Below are the code and all the weights of a small trained network. Each question names an input and a class and asks about switching units off, where a switched-off unit gives its printed mean instead of its output.

import numpy as np


def w(rows, s, z=0):
    codes = np.array(rows[::2]) - 128.0
    scale = np.full(codes.shape[1], s)
    scale[-1] = z or s
    return codes * scale


def f(y):
    return y / 2 * (1 + np.tanh(0.7978845608 * (y + 0.044715 * y**3)))


def log_softmax(a):
    a = a - a.max(-1, keepdims=True)
    return a - np.log(np.exp(a).sum(-1, keepdims=True))


def net(x, mask):
    res = np.array(x, float).reshape(1, 5) / 4 @ E
    y = f(res @ A[0][:, :-1].T + A[0][:, -1])
    res = res + np.where(mask, y, B[0][:, -1]) @ B[0][:, :-1]
    return log_softmax(res[-1] @ U[:, :-1].T + U[:, -1])


A, B = {}, {}
E = w([
[82,236,152,243],'x0',
[62,3,196,84],'x1',
[220,92,202,162],'x2',
[45,43,30,224],'x3',
[56,225,177,122],'x4',
],0.0043)
A[0] = w([
[162,98,119,159,92],'n1',
[126,52,149,101,150],'n2',
[102,122,97,130,201],'n3',
[58,200,170,35,158],'n4',
[246,163,146,47,150],'n5',
[125,141,108,123,94],'n6',
[186,139,114,112,160],'n7',
[186,177,168,38,193],'n8',
[61,131,2,134,192],'n9',
[75,203,219,206,155],'n10',
[45,136,39,137,165],'n11',
[158,22,176,90,187],'n12',
[129,111,117,112,187],'n13',
[100,112,133,113,205],'n14',
[169,89,132,141,140],'n15',
[157,28,150,79,178],'n16',
[114,140,127,157,186],'n17',
[165,195,184,247,129],'n18',
[108,20,156,100,192],'n19',
[203,143,143,112,161],'n20',
[37,191,160,36,161],'n21',
[31,143,33,150,148],'n22',
[42,183,162,107,254],'n23',
[83,139,43,148,182],'n24',
[123,133,123,147,188],'n25',
[148,122,101,170,150],'n26',
[224,156,143,121,201],'n27',
[99,63,165,118,188],'n28',
[123,114,135,109,165],'n29',
],0.0093,0.002)
B[0] = w([
[141,109,151,113,137],'n1',
[85,186,115,93,197],'n2',
[101,111,134,145,157],'n3',
[192,121,237,77,207],'n4',
[155,58,29,61,230],'n5',
[117,130,124,130,123],'n6',
[126,96,85,115,154],'n7',
[179,71,106,57,220],'n8',
[25,63,126,184,225],'n9',
[211,252,132,177,232],'n10',
[66,74,157,186,208],'n11',
[47,184,95,57,252],'n12',
[105,130,119,118,150],'n13',
[109,143,144,127,157],'n14',
[122,112,138,95,155],'n15',
[63,179,101,61,245],'n16',
[137,128,130,160,151],'n17',
[215,176,49,232,223],'n18',
[55,205,118,80,244],'n19',
[147,75,84,114,171],'n20',
[166,115,251,88,206],'n21',
[68,67,162,210,222],'n22',
[161,151,220,149,214],'n23',
[67,81,125,181,191],'n24',
[130,121,128,148,146],'n25',
[143,94,140,149,146],'n26',
[160,55,66,124,196],'n27',
[93,193,129,109,192],'n28',
[116,142,130,111,144],'n29',
],0.025,0.0044)
U = w([
[154,84,61,172,239],'0',
[33,67,144,248,129],'1',
[206,37,3,59,100],'2',
[188,137,237,86,139],'3',
[219,229,92,222,3],'4',
[130,236,157,159,232],'5',
[51,231,91,39,116],'6',
],0.0046,0.0014)

Each question gives the input, the list of numbers given to net, and the class t.
The units are the neurons (one row each of A and B). Each row of codes is followed by its name. A weight is (code - 128) times the scale printed after its matrix; where a second scale follows, it is the last column's (A, B and U).
mask holds one flag per neuron, in row order. A switched-off neuron (its flag False) gives its mean, the last column of its row in B, instead of its output. The means were averaged over made-up inputs and are rounded, as every weight is.
A unit's drop is (log p(t) with every unit on - log p(t) with that unit switched off) / (log p(t) with every unit on - log p(t) with every unit switched off).
The circuit of an input: a set's keep is (log p(t) with only the set's units on - log p(t) with every unit switched off) / (log p(t) with every unit on - log p(t) with every unit switched off). Starting from the 12 units with the biggest drops (on a tie, the unit counted first), units are removed one at a time, each time the one whose removal leaves the highest keep (on an exact tie, the one counted first), for as long as the keep stays at least 0.8.
units of the circuit, in order: the units of the circuit, biggest drop first
top k neurons: the k neurons with the biggest drops, biggest first
drop of u: that unit's drop, to one decimal
input [8,-2,-8,-2,3], class 4: units of the circuit, in order	(n10)
input [3,1,-3,0,6], class 3: units of the circuit, in order	(n21, n4)
input [-5,-3,1,-1,-7], class 2: top 2 neurons	(n5, n27)
input [6,-7,-2,-6,5], class 4: top 2 neurons	(n18, n10)
input [6,-7,0,5,6], class 4: top 2 neurons	(n10, n18)
input [7,6,-1,1,-2], class 5: top 3 neurons	(n10, n27, n5)
input [-7,-3,-2,-6,6], class 2: top 2 neurons	(n5, n8)
input [-1,6,-1,-6,3], class 3: top 2 neurons	(n4, n21)
input [-3,-6,1,-2,-4], class 2: drop of n7	0.0
input [5,-6,6,8,2], class 4: drop of n22	-0.1
input [-8,3,-6,4,5], class 1: drop of n9	0.3
